Small tables with named rows and columns. After each table, cells are looked up by row and column.

nuv:
cols = fepu, bemoli, mif, nirofef, muz, vuvari, kepefiz, lin
pativis: [0.593, 0.578, 0.531, 0.617, 0.467, 0.136, 0.233, 0.452]
vez: [0.338, 0.369, 0.317, 0.306, 0.700, 0.272, 0.281, 0.474]
betezo: [0.612, 0.592, 0.278, 0.270, 0.393, 0.458, 0.065, 0.583]
gog: [0.648, 0.589, 0.318, 0.556, 0.587, 0.455, 0.370, 0.255]
nodef: [0.633, 0.778, 0.744, 0.248, 0.316, 0.307, 0.351, 0.275]
bel: [0.545, 0.391, 0.600, 0.416, 0.501, 0.454, 0.527, 0.740]
sazopi: [0.423, 0.333, 0.372, 0.447, 0.621, 0.416, 0.481, 0.621]
movoso: [0.315, 0.428, 0.258, 0.240, 0.605, 0.478, 0.452, 0.218]
zef: [0.814, 0.330, 0.406, 0.485, 0.377, 0.169, 0.567, 0.568]
ved: [0.701, 0.726, 0.421, 0.723, 0.585, 0.423, 0.339, 0.291]
gapip: [0.570, 0.287, 0.322, 0.652, 0.360, 0.325, 0.316, 0.231]

betezo, kepefiz -> 0.065
betezo, bemoli -> 0.592
pativis, lin -> 0.452
vez, lin -> 0.474
vez, fepu -> 0.338
gog, vuvari -> 0.455
pativis, bemoli -> 0.578
pativis, kepefiz -> 0.233
nodef, nirofef -> 0.248
Row with the largest fepu: zef

Table lorozuv
         zekesi  zosoz  sipugo  tuse  mezir  gezi  barese  ramoto  bevosug  divavi
zav        6794   5615    5938  4951   6115  8018    5179    5435     4948    5438
vup        6968   5711    5993  4825   5784  7771    5304    5532     4957    5221
bafek      6214   5596    6065  5409   6561  7986    4621    5260     5412    5129
voti       2955   5431    5769  9480   9491  7914    1986    4206     7899    5126
mizomu     7113   5824    6258  4682   5710  7615    5681    5670     4940    5385
meni       4494   5308    5735  7502   8157  8087    3224    4659     6501    5135
kobivid    6662   5529    5927  5156   6276  7889    4946    5278     5124    5294
rubeku     5129   5417    5814  7002   7649  7989    3761    4790     6267    5257
resob      5941   5610    6030  5810   6675  8124    4321    5167     5500    5223
bebes      3864   5432    5882  8597   8664  8017    2599    4426     7093    5143
mul        5528   5405    5880  6198   7058  7977    4002    5106     5748    5118

ramoto of vup = 5532
mezir of bafek = 6561
bevosug of voti = 7899
divavi of voti = 5126
bevosug of meni = 6501
ramoto of mul = 5106

dag =
,serule,zosabub,karivet
depi,35.5,58.0,34.2
kivo,64.8,44.8,51.6
fovum,75.5,41.1,48.9
bol,65.2,66.7,51.5
samata,26.0,48.8,34.2
nim,23.1,60.0,36.7
mab,35.4,44.8,36.0
salarev,41.0,63.1,42.4
bemu,54.5,50.4,41.4
vufesav,55.9,45.9,56.0
vunene,77.9,45.9,57.9
meragol,29.8,51.8,34.3
kogati,21.1,45.1,42.3
zulale,12.9,41.5,33.8

samata, karivet => 34.2
nim, serule => 23.1
samata, serule => 26.0
depi, zosabub => 58.0
kivo, karivet => 51.6
mab, zosabub => 44.8
bemu, zosabub => 50.4
fovum, serule => 75.5
kivo, serule => 64.8
salarev, karivet => 42.4
fovum, karivet => 48.9
depi, karivet => 34.2

Table neligud
|  | fazav | tof | kad |
|---|---|---|---|
| rupinuf | 3.441 | 4.165 | 4.243 |
| sus | 2.835 | 1.669 | 2.005 |
| bomos | 5.038 | 3.392 | 3.869 |
| sidi | 1.314 | 9.070 | 2.747 |
| kade | 2.581 | 1.673 | 0.829 |
| nif | 2.754 | 2.485 | 4.357 |
| zigis | 3.338 | 3.882 | 2.948 |
| tesudin | 3.365 | 0.492 | 4.842 |
| fik | 5.509 | 2.414 | 4.722 |
| zek | 2.925 | 5.733 | 3.622 |

tof of kade = 1.673
tof of sidi = 9.070
tof of tesudin = 0.492
kad of zigis = 2.948
fazav of fik = 5.509
kad of sidi = 2.747
fazav of kade = 2.581
fazav of sus = 2.835
kad of rupinuf = 4.243
fazav of zigis = 3.338
kad of tesudin = 4.842
tof of fik = 2.414
tof of zigis = 3.882
tof of rupinuf = 4.165
fazav of bomos = 5.038
kad of sus = 2.005
kad of nif = 4.357

linofed
fields: mim, ledur, migul, rur, gom, gif, dodiv, bon
mep: [4153, 4282, 7329, 3120, 3301, 4305, 3012, 4411]
ridob: [3144, 4426, 4250, 3682, 3423, 4621, 3941, 2241]
vem: [3697, 3377, 3103, 4265, 4564, 4500, 4162, 3931]
kal: [4890, 3422, 3204, 4145, 3938, 3069, 5909, 4578]
dorulid: [3635, 4922, 4824, 4743, 4147, 4282, 1751, 2983]
gar: [4312, 4156, 3108, 3738, 4411, 3187, 4867, 4663]
parare: [4366, 3871, 2782, 3258, 3646, 4138, 4882, 4930]
gonase: [3643, 3351, 3298, 4023, 3343, 4239, 2165, 5236]
gug: [3861, 3515, 7869, 4238, 4074, 4145, 5625, 5416]
gep: [2898, 4405, 1608, 2496, 3856, 3915, 3937, 5008]
molope: [2091, 4881, 9838, 3699, 1712, 4614, 3234, 4248]
pokon: [2919, 2297, 5829, 5406, 2183, 4782, 4552, 4911]
sekudef: [4981, 4496, 4823, 4775, 2839, 5019, 2785, 4450]

What is the migul of gug in linofed?
7869
What is the migul of vem in linofed?
3103
What is the dodiv of gar in linofed?
4867
What is the gom of gug in linofed?
4074
What is the gom of vem in linofed?
4564
What is the rur of mep in linofed?
3120
What is the bon of molope in linofed?
4248
What is the bon of gar in linofed?
4663
What is the dodiv of parare in linofed?
4882
What is the mim of dorulid in linofed?
3635
What is the ledur of vem in linofed?
3377
What is the gif of vem in linofed?
4500
What is the mim of vem in linofed?
3697
What is the gom of gar in linofed?
4411
What is the gom of gonase in linofed?
3343
What is the migul of mep in linofed?
7329
What is the mim of mep in linofed?
4153
What is the mim of kal in linofed?
4890

lugat.csv
,zozi,gomori,fetil,pulup,sirekiz,sok,zitogi,tes
diz,-19,88,14,71,-40,-38,36,-16
mir,-21,18,-24,35,-9,-21,-10,-20
daf,90,10,39,-31,25,20,70,12
ritop,-31,-28,-22,-17,41,59,-8,56
gadod,0,33,-33,47,55,14,-11,26
sepogip,33,38,39,14,40,-37,12,66
tonaful,36,38,22,62,61,17,-61,-27
tol,36,-29,27,-32,-26,69,51,-33
zup,-22,29,41,66,-15,7,-19,-9
fodidu,-13,11,-15,35,9,-20,-2,-30

zozi of sepogip is 33
gomori of zup is 29
sok of diz is -38
tes of daf is 12
tes of gadod is 26
zozi of fodidu is -13
sirekiz of ritop is 41
tes of diz is -16
sok of fodidu is -20
fetil of gadod is -33
pulup of diz is 71
zitogi of tonaful is -61

Table rodiba
         lun  tebilig  logaz  luz  dev  domesi
betokag   65      221     98   92   56      91
firok    134      165    196  215  181      71
zeguros  243      148     80  177  175     235
nunu     165       89    163  115  236     173
vavesoz  108       82     81  128   78     244
gid       56      236    118   74  124      58
nupopo   106      192    198   80  236      99
rin      143       61    122  228   70     120
kir      124      198    125  197  213      97
tos      150      186    122  110  214      99
kon      191      222    227   95  180     249
sep      171      210    153  178  159      81
sesova    78      180    153  235   70     217
zapepuz  169       97     61  214   88     220

What is the dev of rin in rodiba?
70
What is the tebilig of firok in rodiba?
165
What is the logaz of sesova in rodiba?
153
What is the logaz of rin in rodiba?
122
What is the luz of vavesoz in rodiba?
128
What is the dev of gid in rodiba?
124
What is the lun of sesova in rodiba?
78
What is the logaz of kir in rodiba?
125
What is the dev of nunu in rodiba?
236
What is the logaz of zeguros in rodiba?
80
What is the dev of tos in rodiba?
214
What is the dev of sep in rodiba?
159
What is the tebilig of kon in rodiba?
222
What is the tebilig of vavesoz in rodiba?
82
What is the domesi of nunu in rodiba?
173
What is the domesi of sep in rodiba?
81
What is the logaz of betokag in rodiba?
98
What is the tebilig of tos in rodiba?
186
What is the domesi of zapepuz in rodiba?
220
Which row has the largest tebilig? gid

